S: [119 127 119 128]
M: [ 72 111 114 134]
U: [148 131 148 124]
W: [ 95 127  95  95]
Y: [162 189  57 148]
H: [93 93 77 93]
again S:  : [119]
again W:  : [95]
again U:  : [148]
again H:  : [93]
asked: [119 127 119 128] : S

K: [114  89 131 116 169  86 147 154 194]
T: [136 112 156 113 112 112 112 139 139]
A: [142 156 134  90 102 142 154 103 139]
G: [137 150 104 105 137 137 105 137 121]
V: [124 114 105  98 149 103 131 110 176]
Z: [122 108 113 125 150 115 127 132 155]
Q: [125 115 104  94 148 100 132 107 180]
N: [ 95  93  95 110 170  98 118 120 187]
again A:  : [142]
again N:  : [95]
asked: [136 112 156 113 112 112 112 139 139] : T
asked: [125 115 104  94 148 100 132 107 180] : Q
asked: [ 95  93  95 110 170  98 118 120 187] : N
asked: [124 114 105  98 149 103 131 110 176] : V

Nen: [128 112 109 166 168 115 163 127 121 146 134 145 113 147 136 102 104 169
 142 134 109 161 115  95 129]
guviz: [135 109 163 129 127 145  80 131 143 102 189 133 151 145 171 178 148 127
 130  84 112 135 138 131  60]
zin: [122 134 155 102  98 139 126 130 132 112 127 126 140 119 106 136 126  88
 108 155 126 123 123 160 142]
Ked: [122 133 153 103 100 139 144 130 131 114 124 127 138 119 105 133 100  90
 108 157 143 124 123 157 144]
Gif: [132 136  98 149 147 102 122 124 127 157 119 113 114 109 148 120 126 158
 159 108 120 113 120 109 146]
tes: [125 103 128 164 165 122 184 130 122 135 146 156 120 155 128 103  90 157
 130 152 109 178 108 104 126]
Vegu: [132 135  98 149 148 101 121 123 127 158 120 113 113 109 148 121 126 157
 159 107 120 113 120 109 147]
vot: [130 137  96 100 120 169  96 133 106 104  63  96 119 176  79  93 188 131
  79 129 147 129 186  96 101]
dad: [134 145  88 147 144  93 105 122 129 166 112 100 110  93 155 125 135 159
 170  95 123  93 122 110 155]
bodur: [122 133 153 103 100 139 144 130 131 114 124 127 138 119 105 133 118  90
 121  96 117 138 143 128  69]
kifav: [129 135 105 109 122 155 106 131 113 113  82 139 121 159  95 103 168 130
  96 128 141 127 166 118 112]
asked: [128 112 109 166 168 115 163 127 121 146 134 145 113 147 136 102 104 169
 142 134 109 161 115  95 129] : Nen
again kifav:  : [113]
asked: [134 145  88 147 144  93 105 122 129 166 112 100 110  93 155 125 135 159
 170  95 123  93 122 110 155] : dad

L: [144 171 157 101]
J: [ 66  66  66 135]
D: [133 163 141 124]
E: [141 163 141 141]
C: [154 163 163 163]
R: [111 128 109 164]
F: [151 158 190  77]
X: [106 106 138 145]
P: [ 80  80  80 142]
again J:  : [66]
again C:  : [163]
again P:  : [80]
asked: [ 80  80  80 142] : P
again E:  : [141]
asked: [151 158 190  77] : F
asked: [133 163 141 124] : D

boram: [143 116 112 131 130 110 151 150 111 113 148 149 109 149 112 116 138 110
 131 113 128 115 139 127 140 132 147]
zuv: [107 155 151 125 128 154 107 118 150 142 117 140 151 128 154 149 117 123
 118 140 127 127 110 127 118 119 102]
Tez: [129 139 131 130 133 132 133 177 135 114 156 194 129  95 133 136 126 102
 129 118 133 133 127 128 126 128 132]
Kot: [103 156 154 127 127 159 102 146 159 132 168 146 151 115 160 148 114 119
 112 129 126 122 104 129 106 111 101]
beko: [150 115 112 130 127 114 156 150 118 128 117 154 116 108 110 120 140 110
 139 123 132 108 134 133 131 131 128]
faror: [120 143 145 129 134 143 119 109 140 139 149 112 139 141 144 135 127 139
 125 140 129 120 118 132 121 119 115]
nazum: [133 120 135 133 131 126 126 129 123 120  69 135 133 132 125 123 133 111
 129 122 129 157 130 129 130 129 125]
Negu: [150 115 112 130 127 114 156 150 118 128 117 154 116 108 110 120 140 110
 139 123 132 122 147 132 147 141 158]
fiba: [135 124 113 125 129 120 139 120 124 121 179 112 110 121 119 120 130 133
 134 119 131 107 134 126 134 132 137]
asked: [135 124 113 125 129 120 139 120 124 121 179 112 110 121 119 120 130 133
 134 119 131 107 134 126 134 132 137] : fiba
asked: [133 120 135 133 131 126 126 129 123 120  69 135 133 132 125 123 133 111
 129 122 129 157 130 129 130 129 125] : nazum

tol: [125 137 144 140 134 198 125 125 115  81 112 125 118 136 133]
sulas: [128 137 144 140 134 168 122  95 107  74 112 123 118 136 133]
Fitaz: [119 142 144 140 138 193 122 123 127  82 109 123 118 133 133]
tavi: [143 124 141 140 124  97 122  71  89  92 127 123 118 153 133]
lidu: [125 137 125 117 134 128 122 183 169 170 122 125 118 111 129]
vuka: [147 118 129 140 116  62 123  78  92 116 138 123 118 148 133]
susi: [128 137 144 140 134 168 122  87 115  68 112 123 118 136 133]
varo: [128 120 115 122 127  67 126 151 130 193 142 123 118 130 133]
rezub: [115 137 144 127 135 168 122 190 163 129 112 123 118 106 128]
tugif: [137 137 144 142 134 168 122  80  91  74 112 123 118 141 133]
Sor: [115 145 144 140 135 198 122 140 140  87 110  87 118 123 133]
zad: [135 132 144 140 129 126 122  61  84  87 118 123 118 147 133]
again varo:  : [130]
again tol:  : [125]
asked: [137 137 144 142 134 168 122  80  91  74 112 123 118 141 133] : tugif
again tugif:  : [137]

Rizok: [137 142 110 124 148 116 101 128  80 137 148 138  94 105 152 104 112 118
  92  88 121 114 140 119 150 104 131 107 125 119  97  80  95 135 134  81
 146 155 125 126 137 131 128 125 154 133 119 155 143 150 118 128 141 125]
guk: [138 137 115 126 147 122 109 131  76 138 143 141  93 106 159  98 113 122
  97  84 127 114 135 108 154 108 138 111 127 122  91  80 100 138 133  84
 148 159 133 113 135 127 135 122 149 133 112 122 144 148 117 116 139 138]
Nevu: [161 135 123 128 142  91 101 147 105 131 151 137  99 112 152 113 113 121
  96  86 127 116 126 113 143 108 130 118 145  99  99 101  91 144 126  75
 119 151 127 124 160 120 134 124 146 133  91 150 146 151 123 141 144 127]
zuge: [132 141 117 118 145 122 114 134  90 138 149 129  92 112 152  97 111 115
  98  78 123 111 127 121 150 108 132 106 132 132 100  89 110 143 121  90
 138 155 133 121 149 122 126 133 155 125 114 151 139 143 106 137 143 128]
asked: [161 135 123 128 142  91 101 147 105 131 151 137  99 112 152 113 113 121
  96  86 127 116 126 113 143 108 130 118 145  99  99 101  91 144 126  75
 119 151 127 124 160 120 134 124 146 133  91 150 146 151 123 141 144 127] : Nevu
asked: [137 142 110 124 148 116 101 128  80 137 148 138  94 105 152 104 112 118
  92  88 121 114 140 119 150 104 131 107 125 119  97  80  95 135 134  81
 146 155 125 126 137 131 128 125 154 133 119 155 143 150 118 128 141 125] : Rizok
asked: [138 137 115 126 147 122 109 131  76 138 143 141  93 106 159  98 113 122
  97  84 127 114 135 108 154 108 138 111 127 122  91  80 100 138 133  84
 148 159 133 113 135 127 135 122 149 133 112 122 144 148 117 116 139 138] : guk

fazig: [169 124 124 142]
Nam: [128 125 102 175]
nutod: [147  79 128 158]
gido: [128  91 126 164]
kezev: [126 100 125 170]
val: [134  79 128 158]
sobu: [127 127 114 127]
again fazig:  : [124]
again sobu:  : [127]

Gokeb: [136  89 136 133 160 160 146  95 143 118  86 106 132 171 148 100 176 113
 131]
Zagug: [161 109 165 130 176 154 143 143 151 121 131 163 116 122 134 106 169 154
 135]
tobat: [129 126 137 123 132 127 127 165 132 104 131 143 145 122 122 129  80  83
 119]
mugir: [164 105 165 117 154 121 140 186 153 117 127 168 115 120 107 139 117 119
 106]
Zeko: [161 109 165 132 176 154 143 143 151 121 131 163 176 122 176 106 169 154
 135]
tof: [114 165 128 147 145 178 178 178 130 114 164 140 148 101 178  76 148 154
 177]
Pilo: [114 165 128 147 145 178 116  95 130 114 164 140 148 101 165  76 100 154
 177]
asked: [129 126 137 123 132 127 127 165 132 104 131 143 145 122 122 129  80  83
 119] : tobat
asked: [114 165 128 147 145 178 178 178 130 114 164 140 148 101 178  76 148 154
 177] : tof
again mugir:  : [117]

